(in the rows, 128 means zero)
Each row has two labels, one from each of two sets.
[131 125 126 121 119 124 133 123 127 140 125 146 131 116 132 119 133  81
 132 143 119 121 130 118 132 125 144 112 132 107 122 138 134 143 150 128
 111 114 127 143 188 137 132 131 128 137 131 142 136 115 135 117 109 126
 154 123 106 132 101 133 120 146 161 136 146 112 110 130 194 141 147  94
 123 151 135 132 127]
Kated/H
[131 131 155 115 131 133 134 130 129 141  98 122 105 123 126 110 126  67
 122 136 124 128 128 131 133 125 148 129 133 105 132 129 135 136 174 129
 117 122 114 150 150 151 131 132 125 109 135 132 143 117 134 106  89 135
 159 119  99 127 102 138 119 146 150 140 128 113 107 147 243 138 161 103
 116 154 107 132 128]
Kated/H
[123 119 172 112 125 125 127 133 142 121 116 115 125 112 127 129 130 114
  94 151 120 132 128 127 130 131 125 130 139 121 132 128 129 134 138 150
 129 118 123 145 155 155 135 136 130 138 129 147 131 139 126 105 111 136
 146 100 119 126 133 142 128 138 151 128 120 116 137 136 110 120 151 104
 126 164 143 167 127]
veri/W
[125 127 125 123 130 127 121 125 129 137 119 128 119 124 115 122 129 104
 120 147 130 118 133 125 130 130 139 129 138 115 128 127 125 133 141 133
 128 119 129 156 126 141 140 144 131 137 129 129 153 126 124 125 128 143
 155 128 110 112  83 118 126 138 133 130 123 123 112 134 135 124 142 117
 127 132 136 139 126]
nule/C
[137 123 119 106 134 128 123 137 144 132 114 128 129 130 123 125 129  88
 134 116 126 133 156 135 124 129 143 131 128 109 124 124 140 152 183 125
 116 137 112 156 199 183 123 121 123 134 126 144 150 126 132 123  85 136
 178 122  94 130 103 137 126 141 149 130 133 115 103 132 211 134 144  95
 119 144 103 126 130]
Kated/C
[126 120 125 107 134 129 123 130 130 138 122 128 119 120 125 133 138  99
 116 121 125 129 126 133 130 128 119 141 127 105 144 169 131 133 161 152
 121 132 113 145 135 165 137 151 128 127 137 157 156 138 128 110  93 133
 186 103  99 119 113 129 110 177 164 128 129 103 136 149 165 117 155 111
 119 144 148 150 130]
Kated/W
[121 126 127 120 125 132 130 124 136 137 127 130 111 134 130 124 131  90
 123 146 121 122 137 122 127 126 150 125 116 110 128 139 136 139 158 117
 112 129 123 130 190 183 124  97 135 128 128 136 134 135 133 120  99 130
 151 130  83 120 116 129 116 139 137 132 123 124 119 137 216 126 143 103
 133 146 135 117 137]
Kated/H
[129 119 125 110 127 130 124 144 125 128 124 120 117 119 121 131 127  68
  94 131 134 130 124 123 129 155 120 139 143 114 118 147 134 133 165 160
 128 116 105 174 136 158 120 124 130 120 122 144 143 131 126 123 111 120
 161 106  82 132 105 130 128 140 146 133 132 109 108 121 137 129 142  71
 117 183 101 163 123]
veri/W
[133 130 119 117 136 130 126 137 131 127  85 123 120 128 138 132 118 102
 137 117 124 149 122 137 134 128 125 134 126 118 134 145 127 131 142 113
 114 131 115 158 169 179 132 106 135 122 133 156 150 116 133 114  86 137
 171 110 115 117  75 126 118 116 156 120 122 121 109 132 163 119 142 139
 111 122 125 134 138]
Kated/W
[121 124 131 125 128 126 130 119 125 130 130 117 120 133 117 128 141  99
 143 127 121 119 137 122 116 115 126 123 137 120 130 143 134 122 155 115
 121 132 111 152 175 164 125 110 128 113 128 145 137 110 130 130 111 126
 156 121  58 120 109 129 124  98 137 135 130 118 103 137 154 136 134  93
 128 144 108 128 135]
Kated/B
[130 137 129 118 120 124 137 131 129 133 123 120 117 118 134 123 127  83
 118 125 134 129 132 122   4 141 131 134 134 117 134 145 121 138 153 138
 129 126 124 176 155 137 128 140 142 135 131 133 152 133 122 123 122 133
 145 118 103 121  88 128 131 145 124 133 125 106 104 133 150 126 133 120
 124 155  97 150 133]
veri/H
[143 123 130 112 131 135 132 139 130 121 129 123 113 106 112 123 114  96
 113 118 116 131 115 130 124 135 115 128 133 103 129 124 133 124 177 127
 120 124 118 171 141 117 128 100 137 140 125 107 137 113 128 115 107 125
 171  84 120 127 108 125 128 136 134 132 122 102  95 126 233 127 148 136
 115 150  60 149 125]
veri/W
[126 127 136 119 134 127 128 113 126 125 128 121 110 138 132 131 101 104
 122 128 122 140 130 127 123 123 132 131 139 115 121 148 130 135 141 114
 114 129 120 140 189 159 141  89 132 136 121 162 131 111 136  93 106 137
 158 103 113 126 125 136 105 117 158 136 128 128 123 136 166 127 154 118
 105 127 157 141 140]
Kated/W
[114 125 117 118 121 123 136 131 127 132 116 128 110 114 106 122 134 107
 111 141 124 131 125 114 115 135 120 123 127 136 139 146 131 118 149 156
 121 118 118 159 124 104 137 142 124 136 128 151 140 127 118 126 116 133
 146 107 104 118  97 114 121 148 137 110 128 127 143 128 135 124 136 109
 123 157  89 150 114]
veri/B
[133 128 124 116 132 136 133 126 122 130 120 107 125 129 133 136 129  59
 115 119 123 133 136 138 128 141 136 117 135 119 128 138 133 132 154 124
 127 125 127 158 167 162 129 117 136 131 125 133 145 114 126 112 116 129
 154 134 110 121  97 128 121 136 144 137 130 100 105 124 167 135 144  94
 118 145 110 135 130]
Kated/W
